Each row has a class, written after it.
[ 132  182 -120   93  107  -23   -7   -5   90  265 -110  103  143  -82
  -74    0  -45 -175    0 -418  234   16  271   41 -137  -18   44  -47
 -141  -96  112 -152  210 -152   82  114  -12  190] -> Zogev
[ 227 -228   98 -127   24  -51  -36  -53 -110 -245  -37   50  104 -111
 -315   25  -68   -9 -313  151  150 -105  335 -201 -159 -194   24 -110
  103  -97 -117 -317 -250  -47  -98 -216   92  203] -> Zogev
[ 170  277  113  278  -55  -96  154  -58   -5  355   27  141  117  -43
  144  -71 -193  -39  117 -361  302  123  -24   93   79  130  -50   33
 -119   -2  188 -210  213 -286  247   31 -292   99] -> Zogev
[ -41  153 -364  379  -43   47 -146  -64  -78  209  231 -635 -358  270
  141  130 -355 -103 -197  -72 -120  323  429  156  134  426 -194   21
 -217   20 -309 -197  366 -202 -221  267 -350 -272] -> Duk
[  50  -62 -183 -124   17   22  189 -105   94  -99 -250   81  282  177
   64  169   31  162  -61 -111  241  346 -316  350  174    2  -95 -246
  195  141  344  183  427 -190  -89  190 -228  -72] -> Div
[ 329  132  -74 -359  241  -10   35   -7  -38   -6  -38 -606  -71  234
 -221  112   41  116  -75  312   90   58  166  -67   42  185  101  164
  -33  155   40 -204   32  116  -28  260  442   51] -> Duk
[ 280   91 -274  191  285 -183 -196  -21    9  259 -148 -137  125   93
  -21  -77  -85 -261 -239 -592   78  181  545  251  174    8  141   15
 -174  -50  108 -101  299 -546  245  154  294  -96] -> Div
[-156  -13   -4  213  113 -132  -60   -8  117 -106 -305  279  152 -149
  316  -50 -163   34 -469  -92  124   50  502  481  -77 -350    5 -127
  270 -279   46 -174  100 -164    2   89  -81 -185] -> tir
[-117  -56 -164 -228  253   84    5  117  -88   79   52    7   57  -23
  -37  -97 -139   -7  -99   97  114 -196 -151   66    6 -208  107    8
 -252 -229  195  -21  -62   -5  144  300   78 -229] -> naviv
[-263 -249   96  297 -245  217 -269  120 -180 -504   94    3  137  103
  -11 -446  227 -122  323 -209  103  -20  376 -267  164   29   19 -185
 -158  174 -293  -26  -19 -139  154 -343  -76 -179] -> naviv
[ 164  317 -256 -222 -233  199  103 -132  177  265 -188  -77  215  290
   12  134  -16   51  -52  -37 -112  236  221   66  -12  243  182 -258
   33   30  158 -315  442 -301 -140  191  254  118] -> zime
[ -92 -102   55  275 -118 -277   -1   20 -217   73  -82  428  113 -248
   88 -179 -138   54 -213    5 -323  100   52  165 -352 -238  150 -243
  419 -200 -259    2 -285 -193   57 -178 -225  132] -> tir
[-144 -195   90   94    1   90    8 -117  -55 -116 -164   21    4 -263
    3  -17  142   43  -21   99   23   41  316 -157  -30 -130  -63  156
  130   37   -5  121 -360  361 -215   91  -91 -267] -> Zogev
[  28 -211   15 -309  126   34   51   29   -3 -185   36  186  163   25
  -88  244   -6  329 -105  -41   62  141 -255    6  -66 -196   55 -110
  194  323  252  106   59 -133   72  206  379   98] -> muk
[  26 -200 -299 -531   98  -60  -72 -212  151 -200 -133 -122  102  271
   16  286  -33  124 -239   70  187   45 -268   53  283   -7   94   70
 -101  109  307  266  441 -302    7  307  218  -27] -> Duk
[-233 -154  169 -159 -120  300 -140   16   49  -83   30 -321  -61  108
  -37  -24  -36 -122   -1  160 -154 -302   90 -261  157  119   32  148
 -229 -161 -262  184   65    2   76   91   48  -41] -> Tuga
[-141   -2   21   68 -286  238  -44   85  -41  169  131  160  252 -195
  -65 -190 -225 -238 -169  -58  -68  212  320    1 -250  145   70  -92
  -71  -74  -12 -303 -124  -34   55 -235  262 -244] -> zime
[ 175   77 -143 -141  319   32  246   58    6   -3 -134  -19 -132 -211
  -61  246  -21   97  -92   -2   45  114 -124 -160  -64 -314  120  130
 -139  234  108  316  199   99    5  418  -19   43] -> tir
[ 423   18  170  -34   78 -177  306    5 -211  398   33  -13  126 -181
  -74   21 -188  134 -121 -115   59  148  -76 -144 -229   38  111  153
  -79  347  -17  -14   45 -290  244  -22   37  328] -> zime
[-194 -119   44   21  145  -47 -129   59  -24 -232 -357  138    6 -275
  -54  -61   23  126 -228  -41   99 -145  267  -47   -7 -349   99 -147
   12 -231   98  141 -247 -185   -3   36  -33  -25] -> zime
[ 107   32 -153   75  114   52   23   17  -18  -51  -29  -10   73  182
   16 -141  154  -56   57  -41  127  -46 -227  -78  246   40   69   49
   85  191  186   45  175   -2   28 -125  118   14] -> Tuga
[ 126   -9  290 -183  142  -96   78  209 -229  178 -162  238  147 -117
   18   25   80  116   57  -96  132 -108   62 -151   59 -294  200   -9
  229 -156  -99 -248 -245 -257  185  115   -5  263] -> Duk
[ 247  -56   82   87  -96   80  -82  -22 -132  189  -19  388  322   58
   49  -10  -43 -120 -365 -155   21  -54  125  234   95  -18  300 -167
  109 -244   23  -64   -9 -593  337 -173  339  249] -> Div
[-192  -99 -340  158  -32   21 -282 -273  -48   48  130 -207  -95  251
 -104  111 -267 -144   10  -67  -27  -42  473  319  248  208   52   -2
 -123 -338 -175  -99  137 -382 -136 -101    8 -121] -> Duk
[  94  216   28  -52 -112  -82  101   21  -68  375  190   92  100  150
  115 -349 -354  -81 -278 -139  149   66  166  220 -105  186  149  -39
  137 -200  -99 -501  290 -355  203 -171 -288  196] -> muk
[ 429  200   10 -101 -167   62   85 -107  203  307   63  -74 -134  125
  -93  266 -172   -2  -92   91  -83  379 -302  -82 -265  153   98  158
 -194  313  234   73  231   20 -117  174   54  327] -> naviv
[ 171  -64 -195 -176   12  187 -109  -94  -27  225 -183 -274  169  249
   38  222   70   14   46   51   21   41   19  301  291   27  -72  -64
   27  -64  233  -69  113 -199  -10  394  159   49] -> muk
[-120  -77  -10 -321  357  -33  -79  -99  -36 -538   95   33 -489   68
   29   26  248   47   55  214  244 -182  -55 -526  160 -247  134  245
 -116  190  -21  343 -163  193   11   58  -67  -33] -> naviv
[ 142  119 -184 -133  -73   50   45  -85  -22  156   20  -52   23  -39
   24 -246  -30 -256 -342   14 -228   29  605  -73 -218  240   25 -212
  172 -127 -212 -503  135 -118   22  106  217  182] -> tir
[ 311    8   77   61   84  -73  214 -122   -9  444 -312 -279  209 -450
 -101 -160  109 -201 -163 -367   77   31  417 -171  -96 -121  -32  370
 -229  251  215  -71  160  188   82  283  -39 -223] -> muk
[ -18 -184   60 -490  186 -133   -7  -74  -79 -237  -80   48  181   92
   31  172  137  296  108  258   59  -97 -268 -219  107 -171  130  133
   35  -13   47  286  -73  -60  232  319  121  -54] -> Duk
[ 384 -161  -30  271 -247  -84   69 -318   63   52 -374  -69  156 -246
   15  190  -22   27 -179 -115 -118  257   -4  -88  229    5 -121   58
 -147  376  399  138  150 -325  -31  139  165  -65] -> tofog
[ 385  106  -56 -440 -188 -162  -35  -69  -56   22   26   78  256  160
  -67   71 -184    9 -271  272 -144  241   -3 -138 -215 -138  230 -204
  170   59   47 -429 -256 -122  140 -198  446  228] -> muk
[  70   26 -205   63  -56   38    7 -209  248 -103 -108  163   99   63
   94 -175  -17  -34 -255 -467  322  184  385  231  -65   69  181   39
  -20    9  146   34  478 -223   -2  166 -140  -60] -> naviv
[  74  -42  178 -597  272 -403  101   49  -64   27  -74   67  -18 -114
   45   27  293  172 -131  -34 -188  -89 -333 -167  -94 -118  268   61
  139  290  145  218 -154  -71  376  282  742   85] -> Div
[ 453  205  -98  -34  320   21  282   90   12  141 -266 -225   89  -37
  -34  -14   35  -89 -153  -39  379 -190 -193   10  193 -184  -35   74
 -275  380  459 -139  451 -260  207  -44  151  207] -> tir
[ -77    2  125   69  324  282  -31  178 -232 -122  134  136  -39   32
  -93   51    5  -71  128   -4  286  -71  116  -47  140  -51  -86 -130
   69 -133 -112  -23  -86 -191  217 -144 -137  127] -> tofog
[ 238  173   -5 -518  239  127  250   77  -10  324 -261 -282  219  202
   25   71   44  -22   91  203  235 -186 -117 -243  131 -202   30   95
 -189  139  251 -309   32   69   43  186  199   67] -> zime
[ -85 -120  193   14 -211 -181   21  -89   29 -541    5  -80    1 -163
 -142 -307  -93 -299  -12   40 -195   15  269 -498 -207  -70  140  103
  -34  264 -465   24 -125  152  134 -474  171  -97] -> zime
[  57 -237    9  234   38   -5 -283 -140   73  221   11  193    9 -306
  -53  -27  -82   51 -634  -44  -83  263  325  268  -90 -132  103  346
  172 -137  357  133   70  330 -195  354   57 -167] -> tofog
[ 148  149 -471  115  235 -104   -3    5  -11  300 -110 -418  183  221
  -26  106  -70 -100  204 -421  169  114  244    1  197  147 -133   45
 -190   28  -37 -165  394 -187  -28  294  -52 -198] -> tir
[ -36 -170   30 -465  166 -127  -16  109  -96  -40   17  102  -35   44
  -49 -114  213   74   62  -76   65 -284 -165  -98 -207 -321  213  -80
  -34  -35 -127  122 -216  119  126  147  142  255] -> tir
[-123 -102  -26   32   81  269  131  -23  -96   23 -188  -26  162 -115
  -15   33   32  -54   41  266  -23 -147 -167 -249  176  -81  -88    0
   62  -37  173   49  -31  146  -48  249  -16  -98] -> Tuga
[ 117 -107  -11 -105   88 -179  -39   -7 -134   19   21  378   76   34
   97 -301   94   75 -376 -120  318   41   48  194  -70 -114  177  -92
  170 -147   22   49  294 -218  125  -89 -433  276] -> tir
[ 360   72   90   48  224 -145  105  -69  -12  295 -101  368  165  -73
  124  124  189  105 -143 -416  243  174  164  -28   27 -132  -36   19
  204  213  226  -47  138 -118   51   33  -73  284] -> Zogev
[ 138  116   30 -296 -265  373   33  179  -28  202 -175  -50  386  110
  -49 -326  330 -158    0  -86 -113 -160  294 -344  378  330   18 -296
  -23 -134  -57 -340  162 -168   82 -296  245  145] -> tofog
[ 454  -46  130  178  250 -180  107  123 -155  187   47  313   24 -326
 -168  -97  121  256 -428 -384  246   86 -113  -51  -75   21  158   98
    5   58  155  374   64 -148  182   47 -136  310] -> Zogev
[   1  -33 -109  140  138  318  354  -87 -164  323    1  -12   90   46
  -12  170 -273   93   -6   99 -180   68  347  -78  292   26 -321 -181
  155   18 -107 -336  338 -258 -302    7 -441   30] -> tir
[ -21  -18    3  -68  290   69  203   25 -142  175 -164  161  235 -210
   81   70  149  283 -265  295 -273  -44 -382  -34   30 -176    1  -26
  264   67  383  253   78  168  136  484  142 -151] -> tofog
[ 664  122  188   59  268  -36  295  -69   27  539 -158 -113  -82 -296
 -162  279   36  163 -439 -140  263   22   49 -101  -40  230  -75  282
 -112  224  388   33  203 -179  -17  279  141  457] -> Div
[ 332  282   93   23  -28  292  285  -43  249  279    8  -98  131  158
  -70  131  -89   81 -151   30  136  266 -215  -37   35  435  -97  128
 -125  259  386   23  438   37  -69   43  102   10] -> naviv
[-319 -161   -4   28 -159 -222 -407 -391   77 -388  -17 -209 -260 -164
  -99   66  -91  -88 -159   35   -4   77  899 -106  -95  -79   71  268
  -14  -38 -228  -29 -273   95 -201 -344   77 -364] -> muk
[ 182  -65 -129  182    7  210 -107 -127   35 -380    7  -33   35  -26
 -270   61   72 -147 -145  145  144  184  410 -298  163   61  -42   30
  -35   59  -27   14  238  287 -220  -80   18   -3] -> muk
[  23  179  349  161 -200   -5  198   86 -102  452 -335 -309   10   83
  163  246   49  327  107  279  104 -154  -53  153  111  235 -262 -149
   13   74   42 -416  427 -490 -216  -11 -444  272] -> naviv
[  65   -7   42  -46   12  -66  -89  -43   30  -20   27   -9  -27  213
   50 -258  -49 -200 -160 -205  471   27   13   13  -50   24  140  126
  -63  224  125 -170  513 -314  164  -65 -217  275] -> naviv
[  38   69 -193  -13  217   -9  176 -215  -55  186 -173  440  251 -125
   83  -32  -62   23   -6   91 -121   66   75   -6   69 -211   51  -67
  275 -109  352 -140  -54 -137   45  130   10  -51] -> naviv
[ -41 -141   45  185   98  175 -146   98 -129  350 -160   80   34   44
  -68  162  145   31 -157  -40 -387 -215 -141  444  339 -119  -53 -195
  255 -469  144   -3  233 -423  -67  361 -139  -83] -> tofog
[  50 -155 -161   76 -290   33 -239 -340  132   89  202 -381  -89  305
 -110 -207 -275 -182    4 -378  182  198  219   31   92  424   51  284
 -189  183  107 -101  292 -284    9  152   88   25] -> tir
[-359 -114  176 -498   88  -71  112   38  -74 -177  -67 -120   -2   22
   75  174   -6  356  -47  274 -159 -150 -467    6  253  -66  -32 -103
  223  -50   99  132   77 -169  149  359   20 -156] -> Duk
[  86 -278  120 -447  -39 -490   30  -98   55 -151 -177  261   95 -206
    1 -219  -28   30 -328 -187  381   57  108  -34 -191 -239  142   97
  140  148   85 -124  -79 -122   20 -331   75  168] -> tir
[-102 -135  -95  -93  112  177 -128  -22    6  -81 -301 -398  -84  -71
   42  226  133   66  176  183  286 -180  -12  -98  190 -158 -125  299
 -110  289  377  -33  -55  -59  -75  308  202 -132] -> tofog
[ 530  233    3   79  196  -77   88   -2  -98  386   55   57   50   67
   55  -48  -93 -177 -197  -56  312   -4 -200  197   -9   57  176  194
 -177   61  273  -44  176 -396  424  -74   78  323] -> Div
[ -11  101    8 -132  -53 -133  -40   64  200 -286 -352  339   85  143
  207  -69    2  -84   68  -64  250   81  148  288   15 -376  132 -293
  130 -157  -23 -187  122 -197  -17 -176 -125  225] -> muk
[ 279  -81 -116   15 -119  148 -173   34   17  342 -133 -731  -65  174
 -153  -59   72  -89  -67  100 -217  -10  117  -86  239  267  -53  315
 -269   78  101  -90   75  -14 -218  284  132 -184] -> Div
[ 208  155   44   75  172   33   36  -39   60  159 -139  -41 -128  -34
  -20  128 -184 -127  -52  -15  340 -186  148  171   18 -263   62  147
 -326 -108  167 -162  225 -302   74    8 -234  205] -> naviv
[ 180  -67   64    9   52  -46  150   81  -86  133 -261   66  158 -382
 -178 -378  227  -54 -284 -103  320    8    1  -94 -152  143   22   70
  -53  131  320   62  302 -158   90  -59 -134   61] -> tir
[-129 -177    8  -83 -345   14 -190 -201  -14  -97  284  444  179   43
   43 -207 -128  -14  -94 -150  -80   -5  184  161 -175 -123  244  -70
  227 -109 -100  -78 -201 -136  170 -449   82  156] -> tir
[ 315  228 -234 -122  452    9   62   60 -119   33   33   49   76  110
  -34   98  138  -15  -49  -19  220 -240  395 -205   -5 -152  178 -185
 -180   27  -68 -261   56   41  151  110  568  395] -> zime
[ -93 -246 -166 -252 -120 -192 -243 -144 -141 -265  161 -274 -172   56
 -200 -352   95 -178  -42   99    6   16  183 -298  -21   98  151  234
   25  172 -163  -66   -8   59  -49 -252    9 -137] -> tir
[ 119   78   -1  -86 -190  163  -95   75  185   18 -185   -1  109  156
  -18  195  -74 -106 -319  -19   87    4 -215  280  -26  -66   82 -226
    1  -77  284 -217  314 -358   -1  134  182  183] -> Duk
[ 226  -50 -202  -31   98 -184  -74 -110 -309   68  147 -116   71  -66
 -160 -385   17 -233  131 -332  161  -36  460 -260  -10  -74  191  -11
 -295  278  -38 -288  -13 -262  370 -157  280  180] -> tir
[   1   66 -159  187 -389 -148 -288 -152   82 -286 -183 -257   59   47
    2 -111  -90  -13 -149 -177  225  -54  524  114  -16  179  175 -177
 -436 -232  -67 -240  276 -612  127   28   71 -205] -> zime
[ 154   24 -137 -215   52 -166  163 -205  171   38   -3   99  -69  -50
   64  -77 -213  211 -465 -187  341  182 -131   74 -233  -15  133  158
  -13  256  378  154  181 -111   26   63  -83  111] -> tir
[ 521  169  -17  252  231 -222   66  -62   56  355 -112  151   92  -70
   33   75 -207   30 -427 -285  348  186  -10  241   20 -119  122  198
 -154  -12  376   39  391 -324  157   46 -189  135] -> Tuga
[ 106 -200  250 -127   85  110   39   92  -60 -224   -9   96   36  -89
 -196  -92  286  -46  118   58  -51 -219  106 -519  111   54   19   72
  -75  121 -145   84 -132  -52   89 -175  329   91] -> Div
